Here is a tiny trained network, its code and every weight. The questions are about switching its units off for an input and a class, where a switched-off unit gives its printed mean instead of its output.

import numpy as np


def w(rows, s, z=0):
    codes = np.array(rows[::2]) - 128.0
    scale = np.full(codes.shape[1], s)
    scale[-1] = z or s
    return codes * scale


def norm(h):
    return h / np.sqrt((h * h).mean(-1, keepdims=True) + 1e-5)


def f(y):
    return np.maximum(y, 0)


def log_softmax(a):
    a = a - a.max(-1, keepdims=True)
    return a - np.log(np.exp(a).sum(-1, keepdims=True))


def net(x, mask):
    res = np.array(x, float).reshape(1, 6) / 4 @ E
    u = 0
    for l in range(2):
        y = f(norm(res) @ A[l][:, :-1].T + A[l][:, -1])
        res = res + np.where(mask[u : u + 11], y, B[l][:, -1]) @ B[l][:, :-1]
        u += 11
    return log_softmax(norm(res)[-1] @ U[:, :-1].T + U[:, -1])


A, B = {}, {}
E = w([
[235,46,62],'x0',
[252,236,56],'x1',
[187,97,217],'x2',
[153,166,241],'x3',
[38,129,192],'x4',
[214,36,185],'x5',
],0.0045)
A[0] = w([
[57,217,167,118],'0.n1',
[240,82,215,160],'0.n2',
[156,30,206,53],'0.n3',
[150,210,73,114],'0.n4',
[19,114,54,76],'0.n5',
[94,1,121,2],'0.n6',
[152,179,203,95],'0.n7',
[129,57,235,153],'0.n8',
[96,138,115,98],'0.n9',
[107,79,54,137],'0.n10',
[45,196,176,143],'0.n11',
],0.0077,0.0044)
B[0] = w([
[126,146,90,218],'0.n1',
[174,177,33,255],'0.n2',
[90,75,169,190],'0.n3',
[98,29,139,192],'0.n4',
[92,123,3,189],'0.n5',
[119,154,174,162],'0.n6',
[70,243,144,180],'0.n7',
[162,135,229,236],'0.n8',
[111,47,125,141],'0.n9',
[147,200,134,180],'0.n10',
[222,168,134,231],'0.n11',
],0.0064,0.0048)
A[1] = w([
[89,157,80,104],'1.n1',
[136,62,142,5],'1.n2',
[202,96,148,203],'1.n3',
[148,249,149,246],'1.n4',
[169,125,100,97],'1.n5',
[70,119,69,84],'1.n6',
[226,160,191,188],'1.n7',
[82,44,208,168],'1.n8',
[128,75,194,162],'1.n9',
[147,94,71,116],'1.n10',
[19,139,148,202],'1.n11',
],0.013,0.0022)
B[1] = w([
[115,87,121,180],'1.n1',
[129,164,178,142],'1.n2',
[159,148,84,195],'1.n3',
[110,53,200,255],'1.n4',
[174,111,119,165],'1.n5',
[81,131,133,177],'1.n6',
[95,116,115,244],'1.n7',
[170,219,125,181],'1.n8',
[125,254,110,173],'1.n9',
[117,96,183,174],'1.n10',
[154,124,78,185],'1.n11',
],0.012,0.0084)
U = w([
[122,149,208,143],'0',
[94,107,175,77],'1',
[123,87,104,3],'2',
[47,118,11,171],'3',
[251,103,48,174],'4',
[176,238,130,206],'5',
],0.019,0.0058)

Each question gives the input, the list of numbers given to net, and the class t.
The units are the neurons (one row each of A and B). Each row of codes is followed by its name. A weight is (code - 128) times the scale printed after its matrix; where a second scale follows, it is the last column's (A, B and U).
mask holds one flag per neuron, layer by layer. A switched-off neuron (its flag False) gives its mean, the last column of its row in B, instead of its output. The means were averaged over made-up inputs and are rounded, as every weight is.
A unit's drop is (log p(t) with every unit on - log p(t) with that unit switched off) / (log p(t) with every unit on - log p(t) with every unit switched off).
The circuit of an input: a set's keep is (log p(t) with only the set's units on - log p(t) with every unit switched off) / (log p(t) with every unit on - log p(t) with every unit switched off). Starting from the 12 units with the biggest drops (on a tie, the unit counted first), units are removed one at a time, each time the one whose removal leaves the highest keep (on an exact tie, the one counted first), for as long as the keep stays at least 0.8.
units of the circuit, in order: the units of the circuit, biggest drop first
most important unit: the unit with the biggest drop
k most important neurons: the k neurons with the biggest drops, biggest first
k most important neurons of layer l: the k neurons of layer l with the biggest drops, biggest first
drop when u is switched off: that unit's drop, to one decimal
input [-8,4,2,-6,-1,1], class 0: most important unit => 0.n11
input [7,-1,5,3,1,-7], class 1: 3 most important neurons of layer 0 => 0.n2, 0.n4, 0.n11
input [-6,1,-2,4,2,-7], class 1: units of the circuit, in order => 1.n4, 1.n8
input [2,-6,2,-6,0,-1], class 5: units of the circuit, in order => 1.n8, 0.n6
input [3,2,6,6,2,-2], class 1: 2 most important neurons => 1.n4, 0.n2
input [8,-2,1,2,2,-7], class 1: 3 most important neurons of layer 0 => 0.n10, 0.n4, 0.n3
input [7,4,5,-4,8,-7], class 1: 2 most important neurons => 1.n10, 0.n2
input [-7,4,-2,-1,4,-7], class 3: 2 most important neurons => 0.n8, 0.n5
input [-5,-8,-1,8,3,3], class 5: 2 most important neurons => 1.n8, 1.n9
input [-3,7,-8,-5,-1,4], class 3: 4 most important neurons of layer 0 => 0.n11, 0.n8, 0.n4, 0.n2
input [-8,2,-1,5,-7,-5], class 0: 2 most important neurons => 1.n4, 0.n11
input [-7,7,-3,-4,6,2], class 0: 2 most important neurons of layer 0 => 0.n11, 0.n3
input [-3,4,1,-5,1,-2], class 3: 3 most important neurons of layer 0 => 0.n4, 0.n8, 0.n5
input [-4,-5,4,-4,4,-6], class 3: units of the circuit, in order => 1.n11
input [5,3,7,1,4,-5], class 1: 2 most important neurons => 1.n4, 0.n7
input [-4,-1,2,0,-6,-7], class 2: 2 most important neurons => 0.n11, 1.n9
input [-2,1,3,-2,8,3], class 5: 2 most important neurons of layer 0 => 0.n8, 0.n3
input [-2,1,4,0,0,-7], class 1: 2 most important neurons => 0.n11, 1.n4
input [-6,1,-5,-5,8,8], class 3: 2 most important neurons of layer 0 => 0.n5, 0.n2
input [2,6,-8,0,5,-1], class 3: units of the circuit, in order => 0.n4
input [5,-3,0,5,-1,5], class 5: drop when 0.n8 is switched off => 0.1
input [-1,7,-6,3,8,2], class 0: drop when 0.n11 is switched off => 0.1
input [1,-7,1,-5,5,7], class 5: drop when 1.n11 is switched off => 0.0
